[[  0 -50  54 -46  56  56 -48 -49 -72 -47 -51 -50 -50 -48 -46  53]
 [  0   0   0   0   0   0   0   0   1   0   0   0   0   0   0   0]
 [  0  -2   2  -2   2   2  -2  -2  -3  -2  -2  -2  -2  -2  -2   2]
 [  0  47 -53  44 -54 -54  45  47  68  45  48  48  47  46  44 -52]
 [  0   2  -2   1  -2  -2   2   2   2   1   2   2   2   2   1  -2]]
=>
[[ -2   1   2   2   2   2   1   2   2   2  -2  -2   1  -2   2   0]
 [-52  44  46  47  48  48  45  68  47  45 -54 -54  44 -53  47   0]
 [  2  -2  -2  -2  -2  -2  -2  -3  -2  -2   2   2  -2   2  -2   0]
 [  0   0   0   0   0   0   0   1   0   0   0   0   0   0   0   0]
 [ 53 -46 -48 -50 -50 -51 -47 -72 -49 -48  56  56 -46  54 -50   0]]

[[ 27   8   3  -8 -12   7   7 -30  58  16   5  12  38 -16]
 [ 25  14  46   3   4  38   6  42 -14  58  91  20  -5   1]]
=>
[[  1  -5  20  91  58 -14  42   6  38   4   3  46  14  25]
 [-16  38  12   5  16  58 -30   7   7 -12  -8   3   8  27]]

[[-67 -71  -2 -64  54  55 -85 -86  96 -73]
 [ 94  51 -70  45   3  61 -60  62 -88  88]
 [-68  39  21 -19 -52  21  89 -61 -86 -83]
 [ 32  19 -50 -87 -21  63 -21   0 -71 -44]]
=>
[[-44 -71   0 -21  63 -21 -87 -50  19  32]
 [-83 -86 -61  89  21 -52 -19  21  39 -68]
 [ 88 -88  62 -60  61   3  45 -70  51  94]
 [-73  96 -86 -85  55  54 -64  -2 -71 -67]]

[[-56 -22  94]
 [-92  74 -59]
 [-33 -16  34]
 [-87  61 -30]
 [ 92  56  80]
 [ 60 -53  -6]
 [ 29  78 -79]
 [ -3  47  42]
 [ 91 -21  84]]
=>
[[ 84 -21  91]
 [ 42  47  -3]
 [-79  78  29]
 [ -6 -53  60]
 [ 80  56  92]
 [-30  61 -87]
 [ 34 -16 -33]
 [-59  74 -92]
 [ 94 -22 -56]]

[[-79 -81]
 [ 82  85]]
=>
[[ 85  82]
 [-81 -79]]

[[-12  17  57  36  25  72  19  26  17 -12 -60  44  17   2 -26]
 [-75 -12  22 -26 -22  87 -31  32  -8  29   5  36 -27 -29  -6]
 [ 48   4  40  66  33  13  13   8   8 -36 -55  25  15  56 -11]
 [ 26  45  66  61  37  77  17   6  33 -30 -72  62  25  30 -44]
 [ 78  16   5  86  11 -91  32 -43  32 -43 -53   4  45  76   7]
 [ -5  11  43  30  -7  34  -5  26  18  10 -39  51   5   6  -9]]
=>
[[ -9   6   5  51 -39  10  18  26  -5  34  -7  30  43  11  -5]
 [  7  76  45   4 -53 -43  32 -43  32 -91  11  86   5  16  78]
 [-44  30  25  62 -72 -30  33   6  17  77  37  61  66  45  26]
 [-11  56  15  25 -55 -36   8   8  13  13  33  66  40   4  48]
 [ -6 -29 -27  36   5  29  -8  32 -31  87 -22 -26  22 -12 -75]
 [-26   2  17  44 -60 -12  17  26  19  72  25  36  57  17 -12]]

[[-4 88 17 56 80]
 [ 0  0  0  0  0]
 [85  8 67 34 15]
 [85  8 67 34 15]]
=>
[[15 34 67  8 85]
 [15 34 67  8 85]
 [ 0  0  0  0  0]
 [80 56 17 88 -4]]
---
[[ 43  44  45 -42 -41  64  43  44 -40 -43  41  58]
 [ 48  48  50 -36 -35  73  48  49 -33 -37  44  66]
 [-50 -51 -52  38  37 -75 -50 -51  35  39 -46 -67]
 [-42 -43 -43  41  40 -63 -42 -43  39  42 -39 -57]]
=>
[[ 58  66 -67 -57]
 [ 41  44 -46 -39]
 [-43 -37  39  42]
 [-40 -33  35  39]
 [ 44  49 -51 -43]
 [ 43  48 -50 -42]
 [ 64  73 -75 -63]
 [-41 -35  37  40]
 [-42 -36  38  41]
 [ 45  50 -52 -43]
 [ 44  48 -51 -43]
 [ 43  48 -50 -42]]

[[ -8  39  70   5  29 -53  79]
 [ 70  25 -38 -58  38 -16  53]
 [-60 -48  69  66  20  71   9]
 [-49 -28  69  77 -80 -55   7]
 [ 27 -76 -25  21 -81  20  39]
 [-53  -6   9  17  54  73  80]]
=>
[[ 79  53   9   7  39  80]
 [-53 -16  71 -55  20  73]
 [ 29  38  20 -80 -81  54]
 [  5 -58  66  77  21  17]
 [ 70 -38  69  69 -25   9]
 [ 39  25 -48 -28 -76  -6]
 [ -8  70 -60 -49  27 -53]]

[[ 77 -71  -5]
 [ 95 -89 -20]
 [ 56 -50  15]
 [ 37 -31  39]
 [ 23 -16  53]
 [ 43 -36  34]
 [ 87 -82 -16]
 [-12  21  95]]
=>
[[ -5 -20  15  39  53  34 -16  95]
 [-71 -89 -50 -31 -16 -36 -82  21]
 [ 77  95  56  37  23  43  87 -12]]

[[-14 -26   4   5 -56  36 -38  -9  12]
 [ 79 -13   2   0 -68  46 -63 -30  43]
 [-48   1  16 -16 -60   8 -52  47 -77]
 [ 82 -10   7 -67  26  20  -9  46 -37]
 [ 24 -31  64 -23 -43  20 -19  85 -39]
 [ 17 -28 -16 -68 -58  18 -47 -18 -45]
 [ 66 -20 -41  -1  25  30  -8 -46  -7]
 [-67   1 -24  42   3  44   8 -14  38]
 [ 10 -27   9 -80  28  25 -48  14 -23]
 [-54  -7  -9 -52  37  15 -41  10 -53]]
=>
[[ 12  43 -77 -37 -39 -45  -7  38 -23 -53]
 [ -9 -30  47  46  85 -18 -46 -14  14  10]
 [-38 -63 -52  -9 -19 -47  -8   8 -48 -41]
 [ 36  46   8  20  20  18  30  44  25  15]
 [-56 -68 -60  26 -43 -58  25   3  28  37]
 [  5   0 -16 -67 -23 -68  -1  42 -80 -52]
 [  4   2  16   7  64 -16 -41 -24   9  -9]
 [-26 -13   1 -10 -31 -28 -20   1 -27  -7]
 [-14  79 -48  82  24  17  66 -67  10 -54]]

[[ 47 -25   8 -17]
 [-33   0 -58  -9]
 [-22 -17 -38 -27]
 [-78 -72  45 -19]
 [  8 -17 -20  47]
 [ -9 -17 -68 -23]
 [-16 -32  -2  31]
 [ 20 -32 -44  71]
 [ -8 -25 -33 -33]
 [ 61 -45  -5 -32]
 [  4 -14 -13 -21]]
=>
[[-17  -9 -27 -19  47 -23  31  71 -33 -32 -21]
 [  8 -58 -38  45 -20 -68  -2 -44 -33  -5 -13]
 [-25   0 -17 -72 -17 -17 -32 -32 -25 -45 -14]
 [ 47 -33 -22 -78   8  -9 -16  20  -8  61   4]]

[[ 21  64  -7 -10  25 -14   6  13  12  17 -33  49   2   8 -33]
 [-20  55 -20  15  69 -10   5  50   3  19  22  32  -4 -41 -92]]
=>
[[-33 -92]
 [  8 -41]
 [  2  -4]
 [ 49  32]
 [-33  22]
 [ 17  19]
 [ 12   3]
 [ 13  50]
 [  6   5]
 [-14 -10]
 [ 25  69]
 [-10  15]
 [ -7 -20]
 [ 64  55]
 [ 21 -20]]

[[-13  33  -4  -9  24   3  77  32  12 -69 -46  39  48]
 [-18  34  -1  -7  26  -9  82  27  12 -63 -47  36  61]
 [-15  33  -3  -9  25  -1  80  30  12 -68 -46  38  51]
 [-17  34  -2  -8  26  -5  84  29  12 -64 -46  37  57]
 [-11  33  -6 -10  24   6  75  33  11 -71 -43  39  42]]
=>
[[ 48  61  51  57  42]
 [ 39  36  38  37  39]
 [-46 -47 -46 -46 -43]
 [-69 -63 -68 -64 -71]
 [ 12  12  12  12  11]
 [ 32  27  30  29  33]
 [ 77  82  80  84  75]
 [  3  -9  -1  -5   6]
 [ 24  26  25  26  24]
 [ -9  -7  -9  -8 -10]
 [ -4  -1  -3  -2  -6]
 [ 33  34  33  34  33]
 [-13 -18 -15 -17 -11]]
